123	132	151	137	119	122	129 ⇒ 123, 129

118	126	119	120	130	114
127	109	155	145	140	131
⇒ 118, 131

113	138	134	117	127	111	99 ⇒ 113, 99

156	126	123	120	119	131
104	114	143	131	141	133
⇒ 156, 133

122	128	128	125	136
134	126	118	131	111
128	128	146	126	151
⇒ 122, 151

122	120	151	138
156	117	107	134
126	125	136	131
⇒ 122, 131

149	105	148	99 ⇒ 149, 99
---
[[111 109 141 144]
 [153 156 132 129]
 [155 157 132 127]] → 132

[[120 141 109 121]
 [142 128 107 155]] → 109

[[128 125 124 149]
 [134 119 105 132]] → 124

[[133 103 122 124]
 [150 137 123 116]
 [126 119 139 151]] → 123

[[145 110 129 137]
 [150 151 109 131]] → 129

[[116 111 153 128]
 [124 107 151 124]
 [119 142 154 136]] → 151

[[138 128 106 130]
 [137 128 149 140]] → 106
---
131  122  151  125
132  129  152  125
122  126  136  113
gives 125

114  118  145  132
111  112  136  128
130  149  134  118
gives 132

148  132  150  147
115  105  118  120
148  139  148  154
gives 147

109  121  137  127
110  134  124  140
114  147  121  153
gives 127

133  133  127  148
146  148  132  125
150  151  132  130
gives 148

120  112   99  122
125  113  125  110
124  124  141  131
gives 122

106  120  149  114
128  130  130  127
127  128  129  127
gives 114

153  152  153  142
111  154  123  157
124  149  141  120
gives 142
---
108,127,154,137 → 127
156,108,147,110,143,149,116 → 108
123,124,130,119,127,146,103 → 124
147,150,145,147 → 150
124,112,105,118 → 112
125,107,150,148,126 → 107
121,152,146,143 → 152
130,99,122,131,140,114,112 → 99
140,129,123,131,157 → 129
---
[139 107 123 105]: 123
[154 128 113 121 122]: 113
[128 126 102 156 133]: 102
[127 120 134 138 100]: 134
[111 113 148 127 151 127 135]: 148
[125 137 112 135 149 134 134]: 112
---
Input:
[[151 131 118 145 118 113 145]
 [128 121 105 149 107 117 136]]
Output: 105

Input: [136 155 106 153 116]
Output: 136

Input: [137 131 102 142 120]
Output: 137

Input: [145 124 131 141 123 124 154]
Output: 131

Input:
[[133 131 124 126 129]
 [134 135 118 130 128]
 [139 143 104 122 131]]
Output: 139

Input:
[[132 119 126 136 142]
 [127 134 129 129 124]
 [127 103 125 107 133]]
Output: 127

Input: [114 107 105 110 144 121]
Output: 107

Input: [141 151 121 113 108 146]
Output: 151
---
103  105  117  127  145  110  131 => 105

129  135  130  153  125  147  140
123  123  123  131  123  118  116
=> 135

126  130  150  131  139  123
126  129  132  129  113  135
=> 130

111  115  124  130  157  113 => 115

125  107  151   99 => 107

114  141  110  102
127  140  129  111
142  126  122  111
=> 141

108  110  140  124
100  114  109  133
 99  139  157  114
=> 110

126  129  123  126  118  119
126  103  122  120  126  139
=> 129
---
[127 127 149 124 123 139] yields 149, 139

[[121 121 130 142 136 123]
 [104 128 150 137 146 133]] yields 150, 146

[131 129 157 137 133] yields 157, 137

[120 133 144 149] yields 149, 144

[[107 136 103 155]
 [150 156 127 139]] yields 156, 155

[137 152 105 156] yields 156, 152

[126 100 121 131] yields 131, 126

[106 118 134 135 125 127] yields 135, 134
---
145  110  119  121  140
103  154  141  149  115
131  121  126  125  142
Out: 145, 142

141  110  112  142  115
129  129  128  130  122
113  149  148  112  149
Out: 141, 149

155  126  136  129  123  117  146
121  110  128  129  101  140  126
151  111  131  124  112  132  140
Out: 155, 140

153   99  152  156  106 Out: 153, 106

100  139  146  139 Out: 100, 139

113  114  104  146  152 Out: 113, 152

121  134  122  106 Out: 121, 106
---
[[127 108 117 101]
 [127 120 145 133]] Out: 145

[[135 143 117 126 136 102]
 [135 101 130 136 141 121]
 [147 110 114 133 137 138]] Out: 141

[[119 157 140 124 112]
 [121 154 133 127 119]
 [129 139 114 112 134]] Out: 127

[[124 119 130 109 125 154]
 [127 129 128 136 128 123]] Out: 128

[[102 138 144 110 140]
 [155 112 136 138 125]
 [149 108 145 113 112]] Out: 138

[[124 130 132 142]
 [156 141 155 125]] Out: 155
---
[[144 118 124 146 140]
 [124 150 125 117 115]] Answer: 125

[155 134 128 157 139 148 144] Answer: 128

[[141 106 138 144]
 [116 148 118 115]
 [147 102 141 146]] Answer: 141

[125 153 111 144 136] Answer: 111

[112 107 142 101] Answer: 142

[123 135 154 105] Answer: 154

[[129 122 107 153 103]
 [100 151 157 144 142]] Answer: 157

[[115 111 127 111 104]
 [133 134 137 123 131]] Answer: 137

[106 136 123 147 114] Answer: 123
---
[128 117 101 133 116 112] Out: 116

[[144 146 139 122 130 121]
 [123 106 141 132 140 134]] Out: 140

[[143 114 129 107 117 118 133]
 [143 116 126 106 122 115 133]
 [128 115 129 126 119 112 153]] Out: 112

[118 129 107 119 122 145 121] Out: 145

[135 115 144 146 124 124 103] Out: 124

[103 107 143 134 140] Out: 134

[[131 139 113 135]
 [124 112 154 117]] Out: 154

[[132 137 148 149 150 143 150]
 [132 128 129 134 145 143 150]
 [132 129 137 147 154 143 151]] Out: 143

[106 147 139 130 136] Out: 130
---
[[111, 149, 118, 108, 156], [113, 133, 102, 121, 117]]: 113
[[149, 110, 141, 147], [130, 133, 153, 142]]: 130
[[115, 139, 155, 117, 132], [135, 122, 104, 145, 116]]: 135
[[151, 129, 156, 105, 154, 138], [122, 111, 152, 100, 155, 153]]: 122
[[117, 138, 131, 131, 105, 116, 126], [114, 148, 138, 133, 101, 132, 135]]: 114
[[122, 106, 118, 141, 129, 141, 121], [126, 116, 117, 122, 133, 132, 131]]: 126
[[132, 120, 137, 106, 124, 113], [139, 116, 144, 102, 120, 113]]: 139
---
(118, 138, 154, 130, 124) Answer: 154, 154
((110, 134, 109, 113, 137, 135, 129), (120, 110, 121, 125, 120, 134, 151), (134, 141, 133, 133, 123, 112, 115)) Answer: 125, 151
(105, 125, 142, 132, 137, 137, 140) Answer: 132, 142
(123, 116, 105, 99, 115) Answer: 105, 123
(121, 134, 104, 146, 139) Answer: 104, 146
(106, 110, 102, 151, 107) Answer: 102, 151
((131, 111, 136, 153, 132, 114, 110), (126, 142, 120, 132, 146, 118, 133), (137, 115, 128, 119, 106, 147, 123)) Answer: 132, 153
---
Input: [121 131 122 125 116 102]
Output: 131
Input: [156 152 128 110]
Output: 152
Input: [128 142 119 113 107 139 117]
Output: 142
Input: [144 111 155 110]
Output: 111
Input: [134 153 103 120 150 130]
Output: 153
Input: [118 133 119 156 133]
Output: 133
Input: [106 139 143 114 129 122 152]
Output: 139
Input: [154 128 121 146 132 152]
Output: 128
Input: [153 122 115 125]
Output: 122
Input: [124 112 155 132]
Output: 112
---
[117 127 143 130 104] --> 117
[106 154 143 112 148 118] --> 106
[101 128 118 125] --> 101
[147 131 150 126 137 135 133] --> 147
[130 140 112 145 119 149] --> 130
[101 131 131 129 120 152 128] --> 101
---
[[115 123 107 119]
 [125 130 123 124]
 [118 131 113 121]]: 131

[[121 125 113 133 105]
 [131 121 119 114 131]
 [126 137 115 113 137]]: 115

[[140 112 136 127 131]
 [147 150 128 132 134]
 [142 123 130 135 123]]: 130

[[127 136 137 124 124 130 127]
 [129 131 134 125 128 131 128]
 [131 105 100 147 136 121 121]]: 136

[[101 140 135 137 149 119]
 [130 142 126 116 129 134]
 [130 142 126 117 129 134]]: 117

[[116 123 137 106]
 [136 117 128 122]
 [131 157 127 136]]: 157

[[130 136 127 140 124 130]
 [110 151 139 131 130 111]
 [134 138 130 146 120 130]]: 146

[[143 136 125 105 148 131 129]
 [130 147 125 139 117 146 139]
 [127 113 109 116 117 124 125]]: 117

[[152 120 114 115 119 149 129]
 [135 117 121 137 150 129 128]
 [129 128 127 127 127 129 128]]: 127

[[120 142 115 115 117]
 [125 142 124 119 114]
 [131 150 137 118 100]]: 137
---
[[152 118 139 120 115]
 [101 140 113 150 141]] ans = 120

[[136 145 143 119 129 128 127]
 [117  99 110 126 108 115 113]] ans = 128

[[115 106 116 129]
 [135 138 130 133]] ans = 116

[[101 130 111 126 116 121]
 [135 107 153 155 107 132]] ans = 116

[[123 143 102 120 119]
 [100 153 120 112 113]] ans = 120

[[128 143 117 147 157]
 [132 125 117 119 121]] ans = 147

[[144 125 103 136]
 [152 139 119 117]] ans = 103

[[132 128 130 125 135 123 124]
 [117 154 149 142 109 133 119]] ans = 123
